Rows, each with roughly how far along a hidden order it lies (0 to 12)
57  131  -302  67  -528  11  -38  6  10  215  593  99  191  -78  -20  -216  38  -296  27  -223  129  -68  -82  -71  -41  144  -213  15  -6  -31  21  -43  318  -25  -24  192  -137  -59  -84  301  360  113  -40  -118  -23  269  -165  129  168  110  -155  76  205  81  -141  88  540  252  72  239  -65  54  62
2
-19  -69  48  -101  159  61  -52  -112  -54  261  -95  -75  22  -14  51  73  -69  89  -22  145  -53  12  307  106  -16  74  -34  -60  -37  -168  7  43  -18  -21  -72  387  82  2  30  -14  -167  -53  86  113  -95  48  -2  -38  68  -22  -18  -130  12  37  47  -15  187  -12  104  -17  39  -98  -43
7
-43  48  -29  91  307  -161  82  524  71  -569  109  194  -160  -415  121  320  263  200  366  -89  364  -70  -347  -393  38  -418  247  122  -21  712  183  -320  -495  -64  268  -774  145  -47  102  131  386  21  -218  -140  193  -328  328  -62  -275  50  -56  117  53  362  -234  -80  -678  -292  -374  28  -16  211  204
11
-21  -98  68  -85  -210  91  5  -335  -88  227  -340  -189  -5  199  -90  -87  -165  -9  -270  225  -172  64  346  259  -34  221  -52  -119  7  -446  -88  254  88  -8  -220  647  12  43  -12  -211  -498  -92  234  157  -123  66  -132  24  174  -100  81  -119  -126  -186  177  14  230  149  261  -109  36  -211  -169
8
47  81  34  52  -191  -29  41  19  50  -225  63  55  -13  256  -40  -130  32  -195  -173  -123  -80  24  -241  58  12  -61  18  75  69  -126  -81  -95  141  74  84  -318  -122  -52  -54  -19  66  122  -3  -37  87  101  -81  67  -73  -6  135  122  -40  -62  21  62  -66  73  -6  -17  -49  37  -24
2
11  50  119  -79  263  53  -107  126  28  210  251  112  90  7  229  180  32  30  179  19  30  -23  237  15  41  -59  -21  70  -57  136  60  -381  -86  64  112  -21  -15  -82  77  243  217  89  -150  20  -4  58  72  -91  -200  80  -91  -119  173  126  -103  7  178  -210  19  102  8  68  41
0
68  59  -57  41  -414  12  -4  -229  31  97  98  -47  65  276  -150  -303  -55  -379  -259  -157  -207  29  -192  169  -26  135  -182  18  96  -330  -126  220  408  107  -78  59  -166  -5  -141  -81  -61  193  99  10  -27  168  -249  128  104  -14  160  63  -56  -218  75  86  198  375  136  43  -33  -46  -107
1
39  114  55  61  64  -77  -39  281  121  -233  289  185  50  -89  149  125  177  -7  267  -203  82  -44  -320  -198  33  -263  28  149  15  422  109  -364  -154  88  239  -661  -20  -59  -6  216  477  126  -242  -93  128  -69  96  -9  -265  85  14  92  131  175  -186  -2  -249  -174  -210  158  -28  234  115
1
10  98  -93  87  -103  -97  38  307  92  -391  284  175  -34  -142  62  68  168  -33  241  -195  192  -55  -365  -242  36  -237  95  108  17  396  96  -338  -145  8  189  -564  -3  -54  1  160  397  85  -160  -133  133  -99  115  13  -173  68  -67  130  66  205  -161  -12  -277  -80  -231  66  -43  180  122
5
-19  -30  147  -93  470  32  -100  145  26  89  19  63  17  -301  220  243  55  270  382  92  36  -41  175  -62  3  -115  44  30  -82  147  139  -158  -386  34  48  -48  126  7  101  75  127  -62  -136  68  -31  -101  213  -117  -187  44  -90  -158  111  179  -80  -73  -132  -293  -89  82  56  72  84
6
-40  -36  146  -70  345  7  66  166  -75  -235  -209  1  -119  252  161  210  -1  179  -65  262  124  49  364  61  60  -104  235  -4  -46  22  8  -256  -159  -82  74  158  69  -94  120  -76  -202  -27  24  66  39  -177  145  -125  -96  -70  -29  -74  -69  84  47  -29  -206  -219  34  -233  28  -77  -21
9
-8  -28  -45  54  1  -99  68  46  51  -271  -191  -75  -123  -284  -132  -23  50  39  76  -2  16  -17  -304  -122  -60  -136  46  -19  39  52  30  235  -182  -17  -19  -157  108  81  -29  -157  -43  -118  68  -1  53  -191  74  75  2  -55  42  61  -100  26  13  -62  -366  138  -166  -57  -1  15  47
12
-69  5  100  -62  620  -30  3  562  -41  -157  206  205  -65  -292  401  504  150  367  418  174  441  -55  328  -248  106  -275  281  75  -143  498  209  -571  -486  -130  266  -167  156  -131  231  294  268  36  -274  -33  41  -209  380  -247  -289  92  -299  -71  190  449  -223  -68  -146  -557  -184  24  26  123  185
8
31  12  -80  78  -297  -84  84  -133  37  -209  -181  -108  -64  6  -263  -200  -6  -152  -190  -111  -119  5  -396  12  -61  10  -65  -21  95  -141  -50  296  86  29  -73  -202  -16  71  -107  -180  -113  -55  139  5  30  -30  -92  147  70  -62  174  91  -155  -123  81  11  -168  303  -15  -60  -25  -36  -43
9
-9  -53  322  -98  440  39  -4  26  -25  -58  -267  -34  -103  317  128  155  -45  145  -113  194  -113  65  339  189  61  -85  109  28  -3  -84  -34  -189  -123  60  69  -58  15  -54  81  -160  -223  19  16  126  23  -94  99  -104  -165  -75  111  -89  -88  -16  93  6  -166  -207  55  -169  39  -71  -83
4
2  94  94  -56  211  36  -12  341  -20  -79  334  196  21  290  370  223  98  50  70  66  251  7  346  -1  121  -105  176  129  -70  171  56  -587  -78  -44  235  -67  -79  -203  143  303  284  191  -205  -46  88  23  120  -165  -234  90  -151  3  175  219  -123  47  186  -324  28  -2  -14  93  41
0
10  -64  194  -96  -46  95  50  -291  -85  137  -351  -155  -26  592  -22  -148  -155  -90  -443  244  -247  111  419  380  31  187  29  -68  47  -566  -188  75  277  26  -109  572  -93  -44  2  -240  -503  28  198  152  -70  73  -174  -28  112  -141  108  -98  -132  -235  252  63  250  55  319  -211  20  -239  -207
3
-9  -63  -13  -87  -138  110  -12  -238  -95  356  -74  -137  52  175  -42  -74  -151  -50  -210  189  -78  35  458  224  -23  249  -102  -134  -30  -422  -72  242  202  -50  -193  730  -9  -13  -2  -48  -317  -44  180  111  -141  156  -128  3  223  -37  -48  -127  -14  -99  101  26  502  140  278  -39  22  -210  -106
7
-11  21  34  -87  215  60  -92  203  -27  187  285  128  79  -31  302  241  10  94  127  87  180  -35  415  -43  59  -35  41  41  -119  141  93  -354  -158  -38  99  177  9  -119  104  273  162  61  -154  -5  -23  63  109  -125  -79  84  -208  -80  191  219  -126  -2  243  -319  36  104  10  48  66
3
-49  33  -72  91  136  -149  166  499  18  -688  -6  163  -193  -70  97  202  204  143  135  8  381  -23  -175  -261  73  -331  350  68  -21  512  105  -344  -347  -139  265  -484  90  -99  127  59  199  32  -141  -126  198  -335  262  -79  -194  -8  -76  172  -41  296  -129  -44  -486  -215  -250  -120  -32  145  131
12
11  -2  48  79  -51  -116  135  73  71  -553  -284  -41  -166  120  -171  -53  66  -25  -134  -51  -52  31  -375  -28  -14  -189  146  6  92  58  -25  83  -77  5  50  -383  29  22  -34  -242  -117  -38  94  -17  128  -240  59  78  -106  -94  193  136  -219  -55  82  -1  -518  93  -110  -175  -18  -2  -19
10
34  11  -438  86  -967  21  64  -379  -67  220  51  -178  112  112  -364  -526  -130  -383  -371  -75  -53  3  -112  100  -122  416  -258  -162  52  -549  -150  520  574  -109  -389  824  -108  75  -203  -120  -207  -70  335  -32  -126  323  -341  229  482  -23  12  82  -76  -224  129  73  554  686  272  6  -61  -206  -97
10
